Below is a small trained network, with its code and all its weights. Each question gives an input and a target symbol and asks what happens when units are switched off, that is, made to give their printed mean instead of their output.

import numpy as np


def w(rows, s, z=0):
    codes = np.array(rows[::2]) - 128.0
    scale = np.full(codes.shape[1], s)
    scale[-1] = z or s
    return codes * scale


def norm(h):
    return h / np.sqrt((h * h).mean(-1, keepdims=True) + 1e-5)


def f(y):
    return np.maximum(y, 0)


def softmax(a):
    e = np.exp(a - a.max(-1, keepdims=True))
    return e / e.sum(-1, keepdims=True)


def log_softmax(a):
    a = a - a.max(-1, keepdims=True)
    return a - np.log(np.exp(a).sum(-1, keepdims=True))


def net(x, mask):
    ids = ['γδζθσφψ'.index(c) for c in x.split()]
    T = len(ids)
    res = E[ids] + P[:T]
    r = norm(res)
    for j in range(2):
        rows = slice(2 * j, 2 * j + 2)
        q, k, v = (r @ M[0][rows].T for M in (Q, K, V))
        z = softmax(np.where(np.tri(T) > 0, q @ k.T / 2**0.5, -1e9)) @ v
        o = O[0][rows]
        res = res + np.where(mask[j], z, o[:, -1]) @ o[:, :-1]
    y = f(norm(res) @ A[0][:, :-1].T + A[0][:, -1])
    res = res + np.where(mask[2:14], y, B[0][:, -1]) @ B[0][:, :-1]
    return log_softmax(norm(res)[-1] @ U[:, :-1].T + U[:, -1])


Q, K, V, O, A, B = {}, {}, {}, {}, {}, {}
E = w([
[26,127,140,71],'γ',
[251,174,130,141],'δ',
[3,13,4,130],'ζ',
[236,213,143,113],'θ',
[149,193,199,91],'σ',
[92,175,156,49],'φ',
[80,24,176,72],'ψ',
],0.014)
P = w([
[29,84,117,117],'0',
[73,225,141,133],'1',
[243,101,61,84],'2',
[65,199,147,124],'3',
[218,105,75,65],'4',
[71,188,154,128],'5',
[214,116,90,51],'6',
[82,183,159,128],'7',
[203,124,109,33],'8',
[97,178,160,131],'9',
[198,138,135,23],'10',
[119,177,163,135],'11',
[181,156,162,9],'12',
[95,187,143,139],'13',
],0.014)
Q[0] = w([
[129,72,104,115],'h1',
[130,102,142,152],'h1',
[146,43,164,249],'h2',
[148,114,76,98],'h2',
],0.014)
K[0] = w([
[138,181,132,111],'h1',
[131,136,153,163],'h1',
[99,154,6,193],'h2',
[122,105,140,83],'h2',
],0.019)
V[0] = w([
[127,125,180,119],'h1',
[107,127,56,179],'h1',
[157,245,172,133],'h2',
[87,160,22,106],'h2',
],0.012)
O[0] = w([
[96,159,174,100,162],'h1',
[127,129,94,172,10],'h1',
[126,206,157,143,254],'h2',
[123,169,3,46,113],'h2',
],0.012,0.0053)
A[0] = w([
[20,61,144,85,191],'n1',
[150,59,77,251,137],'n2',
[110,69,150,182,93],'n3',
[105,178,38,237,134],'n4',
[193,13,225,116,112],'n5',
[137,141,179,92,144],'n6',
[37,93,94,180,1],'n7',
[66,204,98,151,171],'n8',
[184,127,79,144,8],'n9',
[191,43,151,90,113],'n10',
[144,142,119,212,83],'n11',
[64,193,151,99,101],'n12',
],0.015,0.006)
B[0] = w([
[212,175,134,144,215],'n1',
[103,169,214,46,131],'n2',
[145,207,154,133,129],'n3',
[107,85,19,86,136],'n4',
[87,47,114,113,168],'n5',
[128,122,20,173,238],'n6',
[73,96,72,210,135],'n7',
[75,43,184,145,207],'n8',
[70,150,181,126,132],'n9',
[83,143,250,131,162],'n10',
[115,173,107,230,130],'n11',
[176,102,105,144,251],'n12',
],0.012,0.011)
U = w([
[32,195,140,86,116],'γ',
[253,104,135,192,22],'δ',
[117,46,201,81,160],'ζ',
[90,84,89,196,242],'θ',
[109,139,110,141,72],'σ',
[95,197,208,193,254],'φ',
[162,205,114,38,174],'ψ',
],0.013,0.0035)

Each question gives the input, a string of symbols that net reads in full, and the target symbol t.
The units are the heads (2 rows each of Q, K, V and O) and the neurons (one row each of A and B). Each row of codes is followed by its name. A weight is (code - 128) times the scale printed after its matrix; where a second scale follows, it is the last column's (O, A, B and U).
mask holds one flag per unit, heads first, then neurons. A switched-off unit (its flag False) gives its mean, the last column of its rows in O or B, instead of its output. The means were averaged over made-up inputs and are rounded, as every weight is.
A unit's drop is (log p(t) with every unit on - log p(t) with that unit switched off) / (log p(t) with every unit on - log p(t) with every unit switched off).
The circuit of an input: a set's keep is (log p(t) with only the set's units on - log p(t) with every unit switched off) / (log p(t) with every unit on - log p(t) with every unit switched off). Starting from the 12 units with the biggest drops (on a tie, the unit counted first), units are removed one at a time, each time the one whose removal leaves the highest keep (on an exact tie, the one counted first), for as long as the keep stays at least 0.8.
units of the circuit, in order: the units of the circuit, biggest drop first
unit that matters most: the unit with the biggest drop
top k neurons: the k neurons with the biggest drops, biggest first
heads that matter: for each layer, one digit per head in row order, 1 if its drop is at least 0.15 and else 0, layers parted by /
drop of u: that unit's drop, to one decimal
input σ φ ψ φ σ δ φ ψ ψ σ ζ, target ζ: heads that matter -> 01
input σ φ δ φ σ σ ψ σ ψ ψ δ, target ζ: units of the circuit, in order -> [h2 n5 n10]
input ψ σ σ, target ζ: top 3 neurons -> [n5 n10 n1]
input ζ φ θ δ, target θ: units of the circuit, in order -> [h1 n4]
input φ φ ζ σ δ φ ψ φ φ γ, target δ: units of the circuit, in order -> [n1 n12]
input φ φ θ, target ψ: unit that matters most -> h2
input σ ζ σ ψ σ, target ζ: top 3 neurons -> [n5 n1 n10]
input θ θ φ γ δ φ ψ ψ φ σ ψ ψ θ, target ζ: units of the circuit, in order -> [h2 n5]
input φ φ θ γ ζ φ, target θ: top 4 neurons -> [n8 n12 n10 n4]
input φ φ φ φ δ ζ φ γ φ φ σ ζ γ θ, target θ: units of the circuit, in order -> [h1 n4 n1]
input δ θ γ ψ σ ζ θ ζ ψ φ, target δ: units of the circuit, in order -> [h2 n1]
input φ σ φ ψ ψ φ ζ, target ζ: top 3 neurons -> [n6 n10 n12]
input ψ σ φ ψ φ, target ζ: top 2 neurons -> [n10 n5]
input σ φ ζ, target ψ: unit that matters most -> n8
input φ φ φ ψ φ ζ φ φ σ φ ζ φ φ δ, target θ: top 2 neurons -> [n4 n1]
input ψ φ γ, target ζ: units of the circuit, in order -> [h2 n10]
input σ δ φ φ σ ζ φ ψ δ, target ζ: top 4 neurons -> [n5 n10 n1 n12]
input θ φ σ ψ φ ψ φ ψ φ σ θ σ ζ, target δ: top 2 neurons -> [n1 n8]
input θ φ σ θ θ ψ φ φ, target δ: units of the circuit, in order -> [n12 n10]
input φ θ γ φ γ, target ψ: unit that matters most -> h2
input φ σ γ φ θ δ θ σ φ σ σ δ, target φ: units of the circuit, in order -> [h2 n1]
input σ σ θ φ φ σ θ, target ψ: top 3 neurons -> [n12 n1 n8]
input ζ δ φ δ φ φ, target θ: top 3 neurons -> [n8 n12 n10]
input σ φ σ ψ σ γ σ θ φ φ φ δ, target φ: drop of n5 -> 0.1
input σ σ ψ φ σ φ ζ, target ψ: drop of h2 -> -0.2
input φ σ σ, target ψ: drop of n12 -> 0.3
